Below are the code and all the weights of a small trained network. Each question names an input and a target symbol and asks about switching units off, where a switched-off unit gives its printed mean instead of its output.

import numpy as np


def w(rows, s, z=0):
    codes = np.array(rows[::2]) - 128.0
    scale = np.full(codes.shape[1], s)
    scale[-1] = z or s
    return codes * scale


def norm(h):
    return h / np.sqrt((h * h).mean(-1, keepdims=True) + 1e-5)


def f(y):
    return np.maximum(y, 0)


def softmax(a):
    e = np.exp(a - a.max(-1, keepdims=True))
    return e / e.sum(-1, keepdims=True)


def log_softmax(a):
    a = a - a.max(-1, keepdims=True)
    return a - np.log(np.exp(a).sum(-1, keepdims=True))


def net(x, mask):
    ids = ['ΔΨαβγεζηθλμπστφω'.index(c) for c in x.split()]
    T = len(ids)
    res = E[ids] + P[:T]
    u = 0
    for l in range(2):
        r = norm(res)
        for j in range(2):
            rows = slice(4 * j, 4 * j + 4)
            q, k, v = (r @ M[l][rows].T for M in (Q, K, V))
            z = softmax(np.where(np.tri(T) > 0, q @ k.T / 4**0.5, -1e9)) @ v
            o = O[l][rows]
            res = res + np.where(mask[u + j], z, o[:, -1]) @ o[:, :-1]
        u += 2
        y = f(norm(res) @ A[l][:, :-1].T + A[l][:, -1])
        res = res + np.where(mask[u : u + 16], y, B[l][:, -1]) @ B[l][:, :-1]
        u += 16
    return log_softmax(norm(res)[-1] @ U[:, :-1].T + U[:, -1])


Q, K, V, O, A, B = {}, {}, {}, {}, {}, {}
E = w([
[110,149,88],'Δ',
[93,150,94],'Ψ',
[123,147,138],'α',
[112,144,112],'β',
[121,149,145],'γ',
[133,144,112],'ε',
[113,135,159],'ζ',
[125,131,142],'η',
[113,130,154],'θ',
[124,142,130],'λ',
[113,151,71],'μ',
[146,158,102],'π',
[81,109,157],'σ',
[153,3,100],'τ',
[117,127,134],'φ',
[83,130,100],'ω',
],0.026)
P = w([
[204,99,204],'0',
[151,250,218],'1',
[134,232,223],'2',
[112,226,205],'3',
[110,184,179],'4',
[89,180,152],'5',
[148,184,254],'6',
[96,204,178],'7',
],0.0061)
Q[0] = w([
[204,88,32],'L0H1',
[1,255,89],'L0H1',
[184,176,127],'L0H1',
[153,36,115],'L0H1',
[90,198,167],'L0H2',
[199,203,146],'L0H2',
[172,132,50],'L0H2',
[205,118,183],'L0H2',
],0.0084)
K[0] = w([
[165,140,69],'L0H1',
[139,42,97],'L0H1',
[57,98,165],'L0H1',
[131,1,207],'L0H1',
[160,46,142],'L0H2',
[77,111,36],'L0H2',
[10,133,177],'L0H2',
[52,22,84],'L0H2',
],0.0089)
V[0] = w([
[120,88,61],'L0H1',
[114,123,149],'L0H1',
[100,165,2],'L0H1',
[142,95,134],'L0H1',
[108,24,126],'L0H2',
[102,101,105],'L0H2',
[104,121,171],'L0H2',
[116,137,159],'L0H2',
],0.013)
O[0] = w([
[96,111,114,69],'L0H1',
[135,130,113,135],'L0H1',
[101,160,177,185],'L0H1',
[254,169,80,71],'L0H1',
[87,114,74,1],'L0H2',
[68,31,129,93],'L0H2',
[123,204,180,148],'L0H2',
[183,160,159,159],'L0H2',
],0.0084,0.008)
A[0] = w([
[221,118,194,2],'L0N1',
[50,141,11,84],'L0N2',
[81,97,184,148],'L0N3',
[166,237,106,147],'L0N4',
[185,127,78,91],'L0N5',
[118,251,73,99],'L0N6',
[19,160,165,145],'L0N7',
[222,73,254,248],'L0N8',
[232,50,49,100],'L0N9',
[104,142,17,240],'L0N10',
[47,136,75,125],'L0N11',
[229,157,142,238],'L0N12',
[191,162,237,190],'L0N13',
[232,119,153,170],'L0N14',
[179,99,128,245],'L0N15',
[95,115,160,133],'L0N16',
],0.0074,0.0021)
B[0] = w([
[178,97,143,154],'L0N1',
[168,89,137,135],'L0N2',
[162,150,68,175],'L0N3',
[87,39,160,217],'L0N4',
[125,179,124,134],'L0N5',
[112,123,154,206],'L0N6',
[206,142,65,245],'L0N7',
[41,255,49,206],'L0N8',
[118,86,151,142],'L0N9',
[146,79,200,136],'L0N10',
[163,65,115,151],'L0N11',
[43,68,124,182],'L0N12',
[102,111,87,255],'L0N13',
[102,127,104,159],'L0N14',
[9,142,66,144],'L0N15',
[167,120,101,160],'L0N16',
],0.0053,0.0072)
Q[1] = w([
[168,133,57],'L1H1',
[95,226,215],'L1H1',
[53,163,100],'L1H1',
[249,56,107],'L1H1',
[53,184,105],'L1H2',
[183,71,134],'L1H2',
[6,204,121],'L1H2',
[153,108,146],'L1H2',
],0.016)
K[1] = w([
[137,105,203],'L1H1',
[219,113,94],'L1H1',
[150,38,88],'L1H1',
[87,202,161],'L1H1',
[115,69,50],'L1H2',
[130,251,168],'L1H2',
[166,28,32],'L1H2',
[74,146,151],'L1H2',
],0.014)
V[1] = w([
[96,145,238],'L1H1',
[91,99,244],'L1H1',
[62,140,137],'L1H1',
[83,111,21],'L1H1',
[176,115,29],'L1H2',
[201,77,74],'L1H2',
[163,154,95],'L1H2',
[59,2,146],'L1H2',
],0.0092)
O[1] = w([
[165,61,126,108],'L1H1',
[116,36,166,52],'L1H1',
[78,148,112,228],'L1H1',
[123,177,145,252],'L1H1',
[92,177,134,129],'L1H2',
[98,138,104,6],'L1H2',
[203,195,107,130],'L1H2',
[2,77,112,87],'L1H2',
],0.0096,0.0042)
A[1] = w([
[161,183,132,254],'L1N1',
[90,80,158,103],'L1N2',
[169,171,145,166],'L1N3',
[111,148,152,162],'L1N4',
[61,155,141,103],'L1N5',
[159,112,70,196],'L1N6',
[122,95,196,184],'L1N7',
[102,169,141,215],'L1N8',
[117,157,180,44],'L1N9',
[40,119,40,123],'L1N10',
[145,145,6,176],'L1N11',
[201,93,85,217],'L1N12',
[112,74,93,21],'L1N13',
[42,158,115,131],'L1N14',
[118,189,163,192],'L1N15',
[192,155,142,132],'L1N16',
],0.016,0.0031)
B[1] = w([
[129,89,136,243],'L1N1',
[66,221,140,195],'L1N2',
[147,118,135,213],'L1N3',
[108,93,90,192],'L1N4',
[151,91,122,215],'L1N5',
[72,4,80,137],'L1N6',
[91,215,184,225],'L1N7',
[161,75,96,231],'L1N8',
[156,118,78,182],'L1N9',
[149,70,194,186],'L1N10',
[112,195,189,161],'L1N11',
[56,90,101,160],'L1N12',
[94,139,164,139],'L1N13',
[153,78,128,229],'L1N14',
[95,69,100,254],'L1N15',
[134,61,169,191],'L1N16',
],0.011,0.0079)
U = w([
[157,154,72,140],'Δ',
[44,185,67,119],'Ψ',
[69,105,126,86],'α',
[137,80,125,90],'β',
[102,119,153,2],'γ',
[117,93,95,48],'ε',
[128,88,248,186],'ζ',
[41,201,233,106],'η',
[163,123,166,96],'θ',
[147,97,140,140],'λ',
[181,113,151,119],'μ',
[192,189,161,202],'π',
[60,82,168,90],'σ',
[129,113,59,109],'τ',
[127,190,118,158],'φ',
[153,100,174,110],'ω',
],0.019,0.0051)

Each question gives the input, a string of symbols that net reads in full, and the target symbol t.
The units are the heads (4 rows each of Q, K, V and O) and the neurons (one row each of A and B). Each row of codes is followed by its name. A weight is (code - 128) times the scale printed after its matrix; where a second scale follows, it is the last column's (O, A, B and U).
mask holds one flag per unit, layer by layer, with each layer's heads first. A switched-off unit (its flag False) gives its mean, the last column of its rows in O or B, instead of its output. The means were averaged over made-up inputs and are rounded, as every weight is.
A unit's drop is (log p(t) with every unit on - log p(t) with that unit switched off) / (log p(t) with every unit on - log p(t) with every unit switched off).
The circuit of an input: a set's keep is (log p(t) with only the set's units on - log p(t) with every unit switched off) / (log p(t) with every unit on - log p(t) with every unit switched off). Starting from the 12 units with the biggest drops (on a tie, the unit counted first), units are removed one at a time, each time the one whose removal leaves the highest keep (on an exact tie, the one counted first), for as long as the keep stays at least 0.8.
units of the circuit, in order: the units of the circuit, biggest drop first
unit that matters most: the unit with the biggest drop
k most important neurons: the k neurons with the biggest drops, biggest first
top k neurons in layer l: the k neurons of layer l with the biggest drops, biggest first
heads that matter: for each layer, one digit per head in row order, 1 if its drop is at least 0.15 and else 0, layers parted by /
input λ β Ψ γ ζ ε, target π: units of the circuit, in order : [L1H2]
input β Δ ε, target ζ: heads that matter : 01 / 11
input φ β γ ε, target Ψ: heads that matter : 10 / 11
input β ζ η Δ, target ζ: heads that matter : 00 / 11
input ω Ψ Ψ φ, target σ: units of the circuit, in order : [L0H2, L1H2]
input Ψ Ψ η θ Ψ ω, target η: heads that matter : 10 / 11
input λ Δ Δ θ, target π: units of the circuit, in order : [L1H2, L0H2]
input ω ζ β β β Ψ, target σ: 2 most important neurons : [L1N10, L0N8]
input λ θ ζ Ψ ω Ψ, target π: units of the circuit, in order : [L1H2, L0H2]
input θ λ Ψ φ β, target Δ: 2 most important neurons : [L0N8, L0N12]
input λ β Ψ β φ, target π: units of the circuit, in order : [L1H2, L0H1]
input ω σ Ψ Δ Δ Ψ, target σ: heads that matter : 01 / 01
input θ π β λ, target Δ: heads that matter : 11 / 11
input Ψ β Ψ ε Ψ θ λ, target η: unit that matters most : L1H1
input ε λ Ψ β, target τ: top 2 neurons in layer 1 : [L1N7, L1N15]
input φ φ ω, target Ψ: 2 most important neurons : [L0N12, L0N5]
input Ψ ω θ λ Ψ Ψ, target η: top 3 neurons in layer 0 : [L0N8, L0N13, L0N4]
input ε β λ ζ Ψ Δ, target τ: top 4 neurons in layer 1 : [L1N7, L1N15, L1N2, L1N10]
input β μ Ψ τ ζ, target σ: heads that matter : 00 / 01
input β θ Ψ Ψ ω γ, target ζ: units of the circuit, in order : [L1H2]
input φ Ψ Ψ, target Ψ: top 3 neurons in layer 0 : [L0N12, L0N9, L0N7]
input β β λ β, target ζ: heads that matter : 00 / 11
